Where the symbols take the items:
q403 te q467
q403 vo q954
q403 ne q681
q403 di q795
q613 te q136
q613 vo q624
q613 ne q142
q613 di q782
q261 te q187
q261 vo q620
q261 ne q108
q261 di q667
q65 te q838
q65 vo q916
q65 ne q342
q65 di q108
q621 te q132
q621 vo q65
q621 ne q554
q621 di q494
q838 te q722
q838 vo q261
q838 ne q494
q838 di q489
q554 te q207
q554 vo q342
q554 ne q664
q554 di q621
q797 te q747
q797 vo q340
q797 ne q913
q797 di q565
q905 te q455
q905 vo q787
q905 ne q747
q905 di q681
q157 te q834
q157 vo q554
q157 ne q377
q157 di q506
q747 te q873
q747 vo q462
q747 ne q469
q747 di q905
q286 te q385
q286 vo q73
q286 ne q400
q286 di q500
q830 te q565
q830 vo q291
q830 ne q994
q830 di q340
q672 te q824
q672 vo q69
q672 ne q667
q672 di q719
q716 te q65
q716 vo q665
q716 ne q719
q716 di q37
q500 te q954
q500 vo q129
q500 ne q286
q500 di q48
q230 te q886
q230 vo q795
q230 ne q455
q230 di q467
q678 te q291
q678 vo q142
q678 ne q460
q678 di q786
q377 te q557
q377 vo q664
q377 ne q72
q377 di q157
q984 te q69
q984 vo q905
q984 ne q850
q984 di q873
q72 te q603
q72 vo q867
q72 ne q782
q72 di q377
q676 te q500
q676 vo q781
q676 ne q543
q676 di q73
q514 te q340
q514 vo q786
q514 ne q186
q514 di q291
q291 te q400
q291 vo q66
q291 ne q514
q291 di q543
q681 te q230
q681 vo q385
q681 ne q905
q681 di q403
q506 te q142
q506 vo q621
q506 ne q157
q506 di q207
q129 te q186
q129 vo q557
q129 ne q73
q129 di q460
q92 te q554
q92 vo q719
q92 ne q187
q92 di q824
q66 te q676
q66 vo q782
q66 ne q786
q66 di q136
q48 te q994
q48 vo q460
q48 ne q500
q48 di q186
q69 te q716
q69 vo q455
q69 ne q94
q69 di q144
q187 te q664
q187 vo q672
q187 ne q489
q187 di q92
q786 te q543
q786 vo q613
q786 ne q678
q786 di q66
q94 te q719
q94 vo q873
q94 ne q620
q94 di q69
q764 te q620
q764 vo q469
q764 ne q886
q764 di q850
q132 te q782
q132 vo q838
q132 ne q207
q132 di q624
q886 te q398
q886 vo q298
q886 ne q665
q886 di q764
q665 te q916
q665 vo q467
q665 ne q144
q665 di q886
q543 te q286
q543 vo q136
q543 ne q291
q543 di q676
q108 te q489
q108 vo q398
q108 ne q65
q108 di q261
q781 te q129
q781 vo q377
q781 ne q136
q781 di q603
q620 te q672
q620 vo q984
q620 ne q398
q620 di q94
q603 te q460
q603 vo q157
q603 ne q781
q603 di q557
q664 te q506
q664 vo q824
q664 ne q867
q664 di q554
q824 te q621
q824 vo q716
q824 ne q92
q824 di q342
q916 te q261
q916 vo q764
q916 ne q37
q916 di q398
q565 te q905
q565 vo q400
q565 ne q797
q565 di q462
q719 te q342
q719 vo q144
q719 ne q672
q719 di q716
q342 te q494
q342 vo q37
q342 ne q824
q342 di q65
q385 te q795
q385 vo q48
q385 ne q787
q385 di q954
q795 te q298
q795 vo q994
q795 ne q403
q795 di q913
q469 te q984
q469 vo q565
q469 ne q298
q469 di q747
q455 te q665
q455 vo q403
q455 ne q873
q455 di q230
q782 te q781
q782 vo q722
q782 ne q613
q782 di q72
q722 te q377
q722 vo q187
q722 ne q624
q722 di q867
q37 te q108
q37 vo q886
q37 ne q716
q37 di q916
q557 te q678
q557 vo q506
q557 ne q603
q557 di q834
q873 te q144
q873 vo q681
q873 ne q984
q873 di q455
q867 te q157
q867 vo q92
q867 ne q722
q867 di q664
q667 te q92
q667 vo q94
q667 ne q261
q667 di q672
q994 te q797
q994 vo q514
q994 ne q954
q994 di q830
q142 te q66
q142 vo q132
q142 ne q834
q142 di q613
q136 te q73
q136 vo q72
q136 ne q66
q136 di q781
q460 te q514
q460 vo q834
q460 ne q129
q460 di q678
q913 te q469
q913 vo q830
q913 ne q795
q913 di q797
q298 te q850
q298 vo q797
q298 ne q467
q298 di q469
q340 te q462
q340 vo q543
q340 ne q830
q340 di q400
q489 te q867
q489 vo q667
q489 ne q838
q489 di q187
q207 te q613
q207 vo q494
q207 ne q506
q207 di q132
q624 te q72
q624 vo q489
q624 ne q132
q624 di q722
q73 te q48
q73 vo q603
q73 ne q676
q73 di q129
q954 te q913
q954 vo q186
q954 ne q385
q954 di q994
q144 te q37
q144 vo q230
q144 ne q69
q144 di q665
q467 te q764
q467 vo q913
q467 ne q230
q467 di q298
q494 te q624
q494 vo q108
q494 ne q621
q494 di q838
q850 te q94
q850 vo q747
q850 ne q764
q850 di q984
q186 te q830
q186 vo q678
q186 ne q48
q186 di q514
q462 te q681
q462 vo q286
q462 ne q565
q462 di q787
q400 te q787
q400 vo q676
q400 ne q340
q400 di q286
q398 te q667
q398 vo q850
q398 ne q916
q398 di q620
q787 te q403
q787 vo q500
q787 ne q462
q787 di q385
q834 te q786
q834 vo q207
q834 ne q557
q834 di q142

The rows follow the links: the fewer symbols apart two items are, the more alike their rows tend to be.

Row, then item:
37,-12,33,8,69,-48,-25,-1,-2,-9,38,28,-74,-9,11,-28,16,-26,-41,-50,104,-50,26,24,-94,-31,30,-14,-31,11,-12,38,5,43,60,50,15,-18,-22,82,22,21,13,15,-45,17,26,5,29,-21,-17,-14,104,10,80,30,-9,22,16,41,1,-21; item q129
30,20,-82,-6,-29,-9,69,-14,-26,47,-13,22,34,12,-13,-24,22,46,30,130,-43,-5,42,4,34,-17,-95,31,-23,-7,14,-40,-12,-21,23,-34,15,25,59,-21,-24,20,-7,16,20,-29,18,-80,20,30,-14,-99,-30,-15,-7,-4,34,-53,17,24,43,40; item q455
3,-26,-80,-13,33,-11,74,57,-5,41,17,3,-33,22,16,-4,2,43,-34,131,48,10,-18,-12,-43,-21,-92,-30,-4,-16,31,-41,11,-40,31,25,2,-30,58,34,-35,16,-17,0,-20,34,11,-77,16,8,-2,-93,35,10,3,-11,-34,-49,3,22,-33,40; item q565
6,-23,50,17,-53,-3,-46,17,-15,-13,-28,5,63,-23,25,-11,-17,-37,-9,-85,-80,-23,-19,16,73,2,56,-33,-8,16,-23,30,14,35,-22,-46,8,-37,-35,-56,35,-8,9,6,21,36,-6,46,-6,-42,-6,50,-99,19,-116,19,-40,29,7,-3,-32,-28; item q92
-11,-29,41,15,-54,-12,-39,15,-27,-10,-39,-4,58,-19,24,0,-7,-32,-8,-79,-89,-33,-37,13,77,-6,54,-39,3,17,-30,31,15,18,-10,-50,-4,-37,-34,-60,31,1,13,-2,24,42,3,40,4,-42,4,31,-101,23,-119,29,-41,32,-6,2,-37,-21; item q824
33,0,66,-5,-42,24,-52,11,15,-55,-23,31,45,0,7,-27,-21,-33,15,-103,-60,32,26,17,58,24,72,-9,-30,-8,2,29,9,69,-50,-49,18,-15,-48,-38,-2,-19,2,17,25,4,-18,69,-30,0,-17,92,-66,5,-68,-18,-11,42,21,-29,12,-32; item q838
32,-27,84,-3,18,-6,-69,33,6,-59,9,26,-19,-5,21,-22,-15,-50,-37,-138,27,-5,10,19,-19,1,99,-34,-28,0,-5,50,16,75,-3,3,19,-30,-67,23,8,-6,-1,20,-11,39,-3,65,1,-23,-18,70,13,17,-21,6,-37,49,17,2,-25,-42; item q72
-9,19,45,20,58,-28,-40,-56,1,-13,32,-13,-63,-21,-17,13,26,-31,6,-79,87,-49,14,11,-78,-17,53,25,9,15,-28,35,-13,22,45,52,-8,32,-35,57,31,6,15,-7,-28,-28,12,27,23,-6,3,13,101,-14,107,33,36,30,-8,24,27,-25; item q786
24,-19,56,16,-54,15,-51,16,-5,-26,-33,21,56,-20,16,-24,-30,-36,-7,-91,-78,-7,-2,25,66,18,69,-28,-21,10,-20,31,20,57,-38,-54,14,-30,-38,-45,28,-15,8,18,22,33,-9,59,-15,-33,-17,64,-92,13,-107,6,-36,34,12,-20,-24,-25; item q187
-34,12,-31,-3,64,47,26,-15,61,22,40,-34,-76,1,-7,30,-12,22,-21,44,107,30,-32,-23,-95,29,-30,9,35,-1,3,-27,-5,-47,-31,70,-22,11,20,65,-1,-21,0,-21,-35,-4,-24,-11,-29,5,19,17,109,-3,103,-23,9,-21,-22,-35,-9,12; item q500
-42,-7,29,-3,-65,-40,-21,13,-57,-21,-42,-34,75,-8,8,34,13,-25,27,-46,-105,-36,-43,-18,90,-27,37,-9,32,-2,-2,35,5,-19,29,-48,-20,-8,-22,-77,1,22,1,-21,37,10,26,4,29,1,23,-12,-104,5,-97,22,-10,21,-18,37,-34,-14; item q108
24,23,-58,10,51,-6,51,-54,-3,68,27,23,-49,-12,-22,-19,25,35,4,91,70,-33,42,19,-63,-18,-66,30,-18,16,-18,-21,-21,-15,31,38,6,29,39,55,25,10,12,15,-20,-34,8,-56,17,2,-9,-66,83,-10,101,21,32,-29,17,18,46,23; item q994
-34,-14,37,6,-61,-39,-36,12,-47,-16,-37,-28,75,-13,14,24,15,-22,5,-59,-101,-40,-51,-9,83,-23,45,-21,29,9,-18,29,16,-7,20,-44,-17,-22,-26,-74,18,15,11,-12,31,26,17,12,24,-23,18,-1,-106,17,-109,27,-30,19,-19,29,-38,-13; item q65
24,16,71,-17,-34,17,-55,3,6,-80,-20,14,41,20,-8,-13,-10,-42,26,-117,-51,51,28,2,46,24,79,12,-21,-14,24,28,-4,58,-42,-34,9,13,-47,-28,-28,-19,-14,9,23,-19,-17,71,-22,32,-8,91,-40,-10,-21,-33,18,46,13,-25,32,-34; item q621
-31,-25,-85,-2,13,34,67,44,21,60,8,-26,-19,4,17,25,-17,54,-34,132,27,22,-52,-18,-22,12,-93,-32,27,-5,9,-55,18,-73,-16,21,-20,-32,60,9,-11,-9,-6,-20,-13,30,-6,-62,-15,-14,18,-49,14,11,-14,-18,-35,-54,-20,-14,-48,39; item q795
-34,-9,-22,-2,69,41,22,14,57,3,41,-28,-79,9,4,30,-21,19,-31,40,104,46,-34,-26,-95,31,-27,-7,25,-4,10,-32,4,-42,-28,72,-21,-10,19,65,-17,-21,-10,-19,-35,7,-24,-6,-31,3,23,19,106,3,86,-31,-7,-17,-22,-39,-22,11; item q48

Each walk starts at a row. The symbols on each line, taken left to right, move it on to the next item.
Answer with the item's row; about right is enough.
-24,-29,-80,-13,26,22,74,59,14,48,11,-21,-28,18,24,19,-12,52,-34,132,34,24,-49,-20,-30,3,-93,-33,22,-3,15,-50,20,-65,-2,29,-14,-34,54,17,-26,2,-11,-12,-16,36,1,-66,-1,-7,15,-60,20,15,-13,-18,-45,-51,-15,-3,-48,41
te vo ne vo
-8,30,-45,10,57,13,36,-63,21,62,31,-7,-68,-23,-22,4,12,30,11,73,85,-20,21,14,-73,9,-50,31,5,18,-24,-31,-19,-31,0,52,-7,35,32,54,32,-10,13,-3,-26,-38,0,-38,-7,-3,-2,-32,98,-20,115,18,37,-25,-5,-13,37,18
vo ne ne di vo di te
46,-22,21,2,77,-38,-20,26,2,-18,42,35,-79,0,13,-36,6,-15,-52,-45,111,-29,14,21,-98,-18,32,-23,-36,2,-1,29,8,48,49,53,22,-27,-12,79,4,26,4,20,-47,29,21,7,28,-21,-23,-13,101,15,61,24,-27,13,25,30,-10,-15
28,3,74,-13,-40,25,-60,10,14,-67,-24,26,40,13,0,-27,-19,-40,17,-113,-56,43,32,8,51,28,79,5,-28,-8,16,33,-7,59,-43,-45,17,9,-50,-41,-18,-21,-9,17,22,-6,-19,72,-19,13,-15,97,-56,-1,-45,-28,1,40,18,-29,17,-32
te ne di vo
34,-13,64,7,-48,21,-59,13,4,-40,-25,28,50,-6,11,-23,-24,-35,3,-100,-66,20,7,19,63,22,64,-20,-24,7,-15,30,9,59,-42,-51,15,-22,-46,-43,14,-17,4,22,25,16,-15,62,-21,-16,-18,82,-81,11,-82,-7,-26,40,22,-27,-9,-30
vo ne ne ne ne
-20,-24,41,13,-64,-27,-30,17,-34,-11,-32,-16,70,-17,17,15,-1,-26,-2,-64,-96,-36,-41,-1,92,-18,45,-31,18,14,-25,30,17,2,12,-43,-14,-41,-30,-64,27,11,9,-14,27,36,11,25,14,-35,13,14,-105,17,-115,27,-42,30,-11,18,-43,-13
-35,-13,-86,-1,10,45,71,19,27,68,10,-26,-12,-2,15,27,-29,56,-27,132,16,21,-53,-15,-20,21,-95,-28,34,-1,-7,-60,8,-76,-29,22,-18,-22,66,8,2,-19,1,-16,-11,21,-22,-64,-19,-19,18,-46,10,9,-11,-14,-29,-53,-21,-23,-35,42
te di vo vo te te vo
40,7,-67,-4,38,-28,56,-8,-11,53,21,31,-48,1,-5,-31,18,36,-15,106,63,-26,34,16,-64,-26,-72,9,-32,-3,4,-25,-2,-11,51,24,24,7,46,47,-7,26,1,16,-25,-9,23,-71,28,8,-18,-91,70,-7,67,11,8,-44,19,27,23,35
di di di di di
-24,25,-39,19,59,23,38,-54,37,56,34,-21,-72,-16,-20,16,-1,27,7,74,93,-6,2,0,-75,14,-46,26,19,12,-25,-36,-19,-42,-6,59,-14,28,34,59,26,-14,11,-12,-32,-34,-13,-23,-16,1,8,-20,102,-23,116,5,37,-26,-12,-23,21,19
36,19,-59,6,49,-17,52,-31,-7,55,27,25,-50,-7,-13,-27,24,33,-4,94,73,-43,45,18,-55,-25,-65,21,-26,6,-7,-35,-8,-6,45,28,12,22,45,51,17,16,4,15,-23,-24,14,-64,20,1,-15,-81,81,-12,85,19,22,-37,16,29,35,31
vo te di ne
8,25,-52,14,51,5,39,-63,14,65,27,9,-56,-24,-28,-6,16,30,11,84,77,-27,28,19,-71,-2,-59,34,-12,14,-30,-27,-15,-18,15,39,1,36,40,56,33,-4,12,6,-24,-42,6,-49,3,-5,-10,-54,100,-15,108,23,37,-36,4,1,47,22
te vo ne di te
28,-9,-75,-7,45,-24,64,13,-12,43,23,29,-50,12,2,-20,15,40,-26,121,62,-16,23,4,-51,-26,-84,-6,-21,-9,15,-35,7,-13,54,24,13,-7,55,44,-19,23,-7,16,-25,8,31,-82,25,10,-17,-98,58,5,43,6,-8,-46,16,33,6,34
-25,-18,-14,-16,76,38,9,41,53,-12,39,-21,-78,15,10,19,-28,14,-49,23,107,52,-34,-26,-97,22,-20,-22,23,-15,22,-23,10,-27,-28,70,-7,-18,9,63,-30,-16,-14,-14,-44,24,-26,-1,-31,14,15,26,99,14,72,-36,-21,-11,-18,-29,-33,10
ne di di ne di
-13,-26,-9,-22,73,31,3,60,40,-21,41,-4,-78,19,24,8,-24,6,-60,14,110,52,-31,-23,-99,14,-15,-34,6,-16,27,-13,18,-11,-10,67,-5,-34,12,71,-38,-13,-16,-5,-49,38,-16,4,-20,7,12,20,99,17,60,-36,-38,-9,-4,-22,-37,3
di di vo ne ne ne
4,13,44,16,61,-42,-35,-44,1,-5,37,5,-68,-22,-12,-8,27,-29,-10,-67,96,-58,13,17,-82,-21,47,13,-5,18,-30,44,-9,29,55,49,5,12,-35,64,35,17,18,6,-30,-19,19,20,26,-16,-2,0,103,-5,104,37,18,23,2,31,23,-22
43,-26,17,-6,72,-25,-12,52,11,-23,42,35,-81,6,21,-27,-3,-11,-63,-23,109,-2,7,11,-98,-18,14,-39,-31,-7,10,16,24,39,38,49,19,-40,-10,77,-14,15,-2,22,-46,40,10,2,16,-9,-23,-7,96,17,58,0,-34,12,24,21,-23,-7
di te di ne te te
-13,-29,-80,-13,26,10,76,61,0,41,12,1,-31,19,20,16,-9,49,-44,129,41,14,-31,-17,-35,-3,-86,-34,16,-17,24,-46,14,-56,18,23,-4,-37,60,25,-29,11,-11,-5,-19,42,3,-73,5,4,11,-76,25,16,-6,-12,-42,-50,-6,16,-41,40
ne vo di vo
28,-32,11,-12,75,-1,-6,70,25,-25,42,19,-87,18,27,-20,-13,-5,-69,-15,113,19,-10,0,-102,0,10,-45,-23,-12,24,3,16,25,23,54,19,-45,-8,76,-21,6,-21,14,-47,46,4,0,7,-6,-16,0,98,23,54,-11,-43,4,19,-1,-33,-3
22,0,36,12,66,-50,-29,-25,-7,-5,31,18,-79,-25,0,-17,25,-26,-23,-64,98,-57,25,27,-85,-32,43,-2,-15,11,-28,41,-1,39,67,53,14,6,-25,72,34,21,9,15,-32,-1,18,14,29,-18,-14,-12,107,-3,88,36,3,21,14,37,19,-18
ne di di vo te
-29,29,51,13,56,-22,-46,-57,9,-24,30,-19,-58,-16,-16,20,20,-34,14,-83,81,-32,2,-2,-71,-12,60,29,19,12,-15,42,-15,1,27,52,-11,33,-40,49,19,3,4,-15,-27,-35,4,36,4,2,18,31,98,-18,110,24,37,34,-19,11,20,-26
di di di ne ne ne di
-36,32,57,3,48,-8,-54,-49,19,-37,28,-27,-60,-4,-26,26,10,-35,11,-93,78,-5,-4,-13,-66,1,65,41,27,3,-4,36,-20,1,15,54,-25,39,-46,47,7,-2,2,-25,-23,-39,-1,53,-7,18,23,50,90,-19,111,9,39,35,-26,-1,26,-26
-38,5,24,-8,-71,-44,-18,5,-56,-30,-40,-31,83,10,-4,28,25,-20,35,-41,-107,-20,-28,-29,93,-34,29,4,32,-14,14,27,3,-11,28,-47,-19,4,-17,-75,-11,31,-7,-19,41,-1,24,6,29,20,26,-27,-109,-5,-87,10,9,15,-21,39,-15,-14
vo vo di vo
-27,-10,-91,9,7,46,80,-2,26,85,6,-19,-6,-8,5,24,-22,58,-12,140,8,14,-38,-4,-9,26,-97,-8,25,11,-5,-74,4,-73,-33,16,-14,-13,68,4,19,-21,10,-12,-4,11,-17,-59,-24,-21,13,-34,7,3,-2,-4,-16,-54,-15,-32,-24,32
vo di ne ne te ne ne
-18,1,-92,16,4,49,75,-24,27,91,4,-9,-6,-23,-2,13,-20,62,-1,144,6,0,-10,2,-7,29,-96,-1,11,14,-20,-73,-2,-61,-41,10,-13,6,65,-3,29,-23,16,-6,3,-3,-18,-61,-32,-17,12,-44,6,2,7,-1,2,-54,-12,-31,-3,40
